[[131 129 142 126 123 126 121 128 122 135 122 128]
 [137 123 135 133 137 126 125 137 119 130 125 118]
 [114 117 129 132 123 117  98 141 127 142 137 135]
 [125 117 116 125 127 140 113 120 128 124 146 134]
 [116 130 135 152 132 123 130 128 127 136 127 120]
 [150 119 133 135 129 101 130 111 130 126 132 146]
 [141 122 141 120 148 143 141 145 126 125 124 119]
 [139 140 126 127 120 123 129 120 117 137 108 123]]
->
[[122 128 131 129 142 126 123 126 121 128 122 135]
 [125 118 137 123 135 133 137 126 125 137 119 130]
 [137 135 114 117 129 132 123 117  98 141 127 142]
 [146 134 125 117 116 125 127 140 113 120 128 124]
 [127 120 116 130 135 152 132 123 130 128 127 136]
 [132 146 150 119 133 135 129 101 130 111 130 126]
 [124 119 141 122 141 120 148 143 141 145 126 125]
 [108 123 139 140 126 127 120 123 129 120 117 137]]

[[127 135 122 125]
 [118 113 126 115]
 [138 148 139 142]
 [124 125 132 126]
 [124 125 130 141]
 [142 144 130 141]
 [120 142 119 136]
 [122 152 124 148]
 [125 133 129 133]
 [123 132 127 134]
 [131 125 128 116]]
->
[[122 125 127 135]
 [126 115 118 113]
 [139 142 138 148]
 [132 126 124 125]
 [130 141 124 125]
 [130 141 142 144]
 [119 136 120 142]
 [124 148 122 152]
 [129 133 125 133]
 [127 134 123 132]
 [128 116 131 125]]

[[124 113 144 118 125 121 130 137 122 131 128 137 134 115 123]
 [123 119 143 122 124 123 128 130 124 135 132 139 136 105 116]
 [124 118 137 119 119 123 123 123 130 126 117 132 134 106 126]]
->
[[115 123 124 113 144 118 125 121 130 137 122 131 128 137 134]
 [105 116 123 119 143 122 124 123 128 130 124 135 132 139 136]
 [106 126 124 118 137 119 119 123 123 123 130 126 117 132 134]]

[[152 121 132 128 135 129 138 135 134 145 128 125]
 [129 127 142 129 129 137 137 138 128 129 139 126]
 [135 136 128 128 144 128 143 128 137 142 129 141]
 [138 124 129 136 128 135 130 128 128 128 130 135]
 [129 128 131 128 131 133 136 136 128 128 141 126]
 [128 125 141 128 128 129 136 144 128 128 128 129]]
->
[[128 125 152 121 132 128 135 129 138 135 134 145]
 [139 126 129 127 142 129 129 137 137 138 128 129]
 [129 141 135 136 128 128 144 128 143 128 137 142]
 [130 135 138 124 129 136 128 135 130 128 128 128]
 [141 126 129 128 131 128 131 133 136 136 128 128]
 [128 129 128 125 141 128 128 129 136 144 128 128]]

[[124 124 134 139 128 133 140 130 119 137 140 106]
 [123 124 135 142 126 134 141 129 119 139 142 104]
 [132 136 126 131 120 126 125 131 129 132 131 131]
 [139 144 120 136 113 130 128 139 128 135 130 127]
 [143 146 114 138 110 134 135 145 126 135 126 121]
 [123 123 135 142 127 135 141 130 119 140 143 104]]
->
[[140 106 124 124 134 139 128 133 140 130 119 137]
 [142 104 123 124 135 142 126 134 141 129 119 139]
 [131 131 132 136 126 131 120 126 125 131 129 132]
 [130 127 139 144 120 136 113 130 128 139 128 135]
 [126 121 143 146 114 138 110 134 135 145 126 135]
 [143 104 123 123 135 142 127 135 141 130 119 140]]

[[145 129 137 149]
 [103 128 103 141]
 [148 126 151 109]
 [101 126 109 110]]
->
[[137 149 145 129]
 [103 141 103 128]
 [151 109 148 126]
 [109 110 101 126]]

[[139 117 117 126 128 136 144 109 118]
 [135 146 104 139 148 138 145 138 115]]
->
[[109 118 139 117 117 126 128 136 144]
 [138 115 135 146 104 139 148 138 145]]

[[111 135 137 122 133 113]
 [118 122 147 133 143 107]
 [121 130 134 125 129 112]
 [109 124 140 132 139 118]
 [123 137 133 126 126 115]
 [116 111 136 128 140 102]
 [105 139 136 116 132 109]
 [114 120 135 124 138 112]
 [115 132 145 139 136 101]
 [113 135 134 132 128 110]]
->
[[133 113 111 135 137 122]
 [143 107 118 122 147 133]
 [129 112 121 130 134 125]
 [139 118 109 124 140 132]
 [126 115 123 137 133 126]
 [140 102 116 111 136 128]
 [132 109 105 139 136 116]
 [138 112 114 120 135 124]
 [136 101 115 132 145 139]
 [128 110 113 135 134 132]]

[[129 135 127]
 [105 136 127]
 [128 133 122]
 [127 137 126]
 [120 133 128]
 [132 127 127]
 [145 124 128]
 [155 120 141]
 [120 135 129]
 [125 122 126]
 [121 120 128]]
->
[[135 127 129]
 [136 127 105]
 [133 122 128]
 [137 126 127]
 [133 128 120]
 [127 127 132]
 [124 128 145]
 [120 141 155]
 [135 129 120]
 [122 126 125]
 [120 128 121]]
